Here is a tiny trained network, its code and every weight. The questions are about switching its units off for an input and a target symbol, where a switched-off unit gives its printed mean instead of its output.

import numpy as np


def w(rows, s, z=0):
    codes = np.array(rows[::2]) - 128.0
    scale = np.full(codes.shape[1], s)
    scale[-1] = z or s
    return codes * scale


def f(y):
    return np.maximum(y, 0)


def softmax(a):
    e = np.exp(a - a.max(-1, keepdims=True))
    return e / e.sum(-1, keepdims=True)


def log_softmax(a):
    a = a - a.max(-1, keepdims=True)
    return a - np.log(np.exp(a).sum(-1, keepdims=True))


def net(x, mask):
    ids = ['αγδθμξπστφ'.index(c) for c in x.split()]
    T = len(ids)
    res = E[ids] + P[:T]
    r = res
    for j in range(2):
        rows = slice(2 * j, 2 * j + 2)
        q, k, v = (r @ M[0][rows].T for M in (Q, K, V))
        z = softmax(np.where(np.tri(T) > 0, q @ k.T / 2**0.5, -1e9)) @ v
        o = O[0][rows]
        res = res + np.where(mask[j], z, o[:, -1]) @ o[:, :-1]
    y = f(res @ A[0][:, :-1].T + A[0][:, -1])
    res = res + np.where(mask[2:6], y, B[0][:, -1]) @ B[0][:, :-1]
    return log_softmax(res[-1] @ U[:, :-1].T + U[:, -1])


Q, K, V, O, A, B = {}, {}, {}, {}, {}, {}
E = w([
[16,94,86,92,175,152,135,182],'α',
[32,104,102,129,82,182,54,254],'γ',
[70,174,83,77,183,153,196,71],'δ',
[208,121,126,191,132,97,212,193],'θ',
[132,202,83,133,68,190,144,132],'μ',
[80,111,189,168,136,79,124,198],'ξ',
[113,160,72,148,155,195,72,141],'π',
[39,125,119,130,208,144,108,161],'σ',
[91,207,114,90,133,180,148,88],'τ',
[98,112,106,108,78,124,182,185],'φ',
],0.016)
P = w([
[107,138,145,141,44,194,179,85],'0',
[145,142,79,174,96,44,126,182],'1',
[120,60,86,131,132,226,198,79],'2',
[132,212,23,92,116,87,150,143],'3',
[46,64,85,216,159,155,229,50],'4',
[195,203,163,130,176,60,104,209],'5',
[103,74,115,164,179,253,203,144],'6',
],0.011)
Q[0] = w([
[90,180,121,192,80,128,188,129],'H1',
[201,118,84,58,89,6,27,81],'H1',
[142,153,116,119,142,106,75,144],'H2',
[74,142,143,213,159,238,194,161],'H2',
],0.015)
K[0] = w([
[78,193,134,109,157,137,204,190],'H1',
[73,36,111,246,73,141,144,10],'H1',
[154,75,119,152,118,142,72,62],'H2',
[154,227,140,71,201,139,119,219],'H2',
],0.014)
V[0] = w([
[143,125,89,196,192,205,52,106],'H1',
[38,121,142,126,166,86,122,90],'H1',
[109,198,151,191,85,102,64,112],'H2',
[151,156,117,125,120,89,100,6],'H2',
],0.023)
O[0] = w([
[194,182,42,159,141,172,231,1,116],'H1',
[174,159,217,147,71,115,192,207,110],'H1',
[77,210,125,196,93,173,103,156,165],'H2',
[113,143,103,176,151,211,63,162,4],'H2',
],0.013,0.014)
A[0] = w([
[122,187,69,76,172,59,114,193,252],'N1',
[172,132,81,107,153,86,137,196,220],'N2',
[137,55,217,101,129,207,122,118,41],'N3',
[139,99,195,139,138,248,162,121,48],'N4',
],0.016,0.0024)
B[0] = w([
[202,128,120,229,102,135,115,125,255],'N1',
[59,193,107,90,109,199,85,117,211],'N2',
[212,233,90,91,116,194,122,20,173],'N3',
[110,2,186,177,222,59,127,200,182],'N4',
],0.011,0.02)
U = w([
[168,184,98,182,77,33,110,192,236],'α',
[232,150,124,170,91,86,97,127,34],'γ',
[255,116,109,111,157,109,112,189,121],'δ',
[170,58,135,175,86,145,152,106,5],'θ',
[67,141,118,121,107,99,97,123,101],'μ',
[171,61,101,106,110,36,77,126,217],'ξ',
[94,100,138,139,60,35,135,100,52],'π',
[120,77,158,158,114,111,109,165,105],'σ',
[171,95,127,84,82,126,140,136,131],'τ',
[221,50,119,133,81,78,160,187,78],'φ',
],0.0059,0.0032)

Each question gives the input, a string of symbols that net reads in full, and the target symbol t.
The units are the heads (2 rows each of Q, K, V and O) and the neurons (one row each of A and B). Each row of codes is followed by its name. A weight is (code - 128) times the scale printed after its matrix; where a second scale follows, it is the last column's (O, A, B and U).
mask holds one flag per unit, heads first, then neurons. A switched-off unit (its flag False) gives its mean, the last column of its rows in O or B, instead of its output. The means were averaged over made-up inputs and are rounded, as every weight is.
A unit's drop is (log p(t) with every unit on - log p(t) with that unit switched off) / (log p(t) with every unit on - log p(t) with every unit switched off).
The circuit of an input: a set's keep is (log p(t) with only the set's units on - log p(t) with every unit switched off) / (log p(t) with every unit on - log p(t) with every unit switched off). Starting from all 6 units, units are removed one at a time, each time the one whose removal leaves the highest keep (on an exact tie, the one counted first), for as long as the keep stays at least 0.8.
units of the circuit, in order: the units of the circuit, biggest drop first
unit that matters most: the unit with the biggest drop
top k neurons: the k neurons with the biggest drops, biggest first
heads that matter: for each layer, one digit per head in row order, 1 if its drop is at least 0.15 and else 0, layers parted by /
input π θ γ φ θ, target γ: top 2 neurons -> [N3; N1]
input θ π α ξ π τ θ, target σ: top 2 neurons -> [N4; N1]
input θ φ φ, target γ: heads that matter -> 10
input π π σ π γ, target θ: heads that matter -> 10
input ξ γ α, target π: units of the circuit, in order -> [H2]
input θ γ φ τ π, target σ: heads that matter -> 01
input θ τ γ σ γ, target φ: heads that matter -> 10
input μ τ θ ξ θ, target α: units of the circuit, in order -> [H1; H2]
input π μ ξ ξ τ, target α: units of the circuit, in order -> [H1; H2]
input φ τ α ξ θ γ δ, target π: heads that matter -> 01
input μ τ δ, target σ: heads that matter -> 01
input α δ γ, target δ: units of the circuit, in order -> [N3; H2; N4; H1]
input δ α π θ τ σ φ, target φ: units of the circuit, in order -> [H1; N4]
input π π τ, target θ: top neuron -> [N4]
input α σ π, target φ: top 2 neurons -> [N4; N2]
input π τ θ π π φ τ, target γ: units of the circuit, in order -> [H1; N3; N1]
input ξ σ μ θ α, target ξ: units of the circuit, in order -> [H1; H2]
input σ α σ φ φ, target γ: heads that matter -> 11
input π τ γ, target σ: top 2 neurons -> [N4; N1]
input θ γ π δ σ, target δ: top 2 neurons -> [N3; N4]
input τ δ α τ δ τ σ, target σ: unit that matters most -> H2
input δ δ δ δ μ, target δ: units of the circuit, in order -> [H2; N3; H1; N4]
input ξ ξ ξ, target α: units of the circuit, in order -> [H2; H1]
input π γ γ π σ, target θ: top 2 neurons -> [N2; N4]
input α δ φ σ μ δ δ, target δ: units of the circuit, in order -> [N3; H2; H1; N4]
input α γ τ ξ π τ α, target σ: units of the circuit, in order -> [H2; N4]
input π π ξ, target θ: units of the circuit, in order -> [H1]
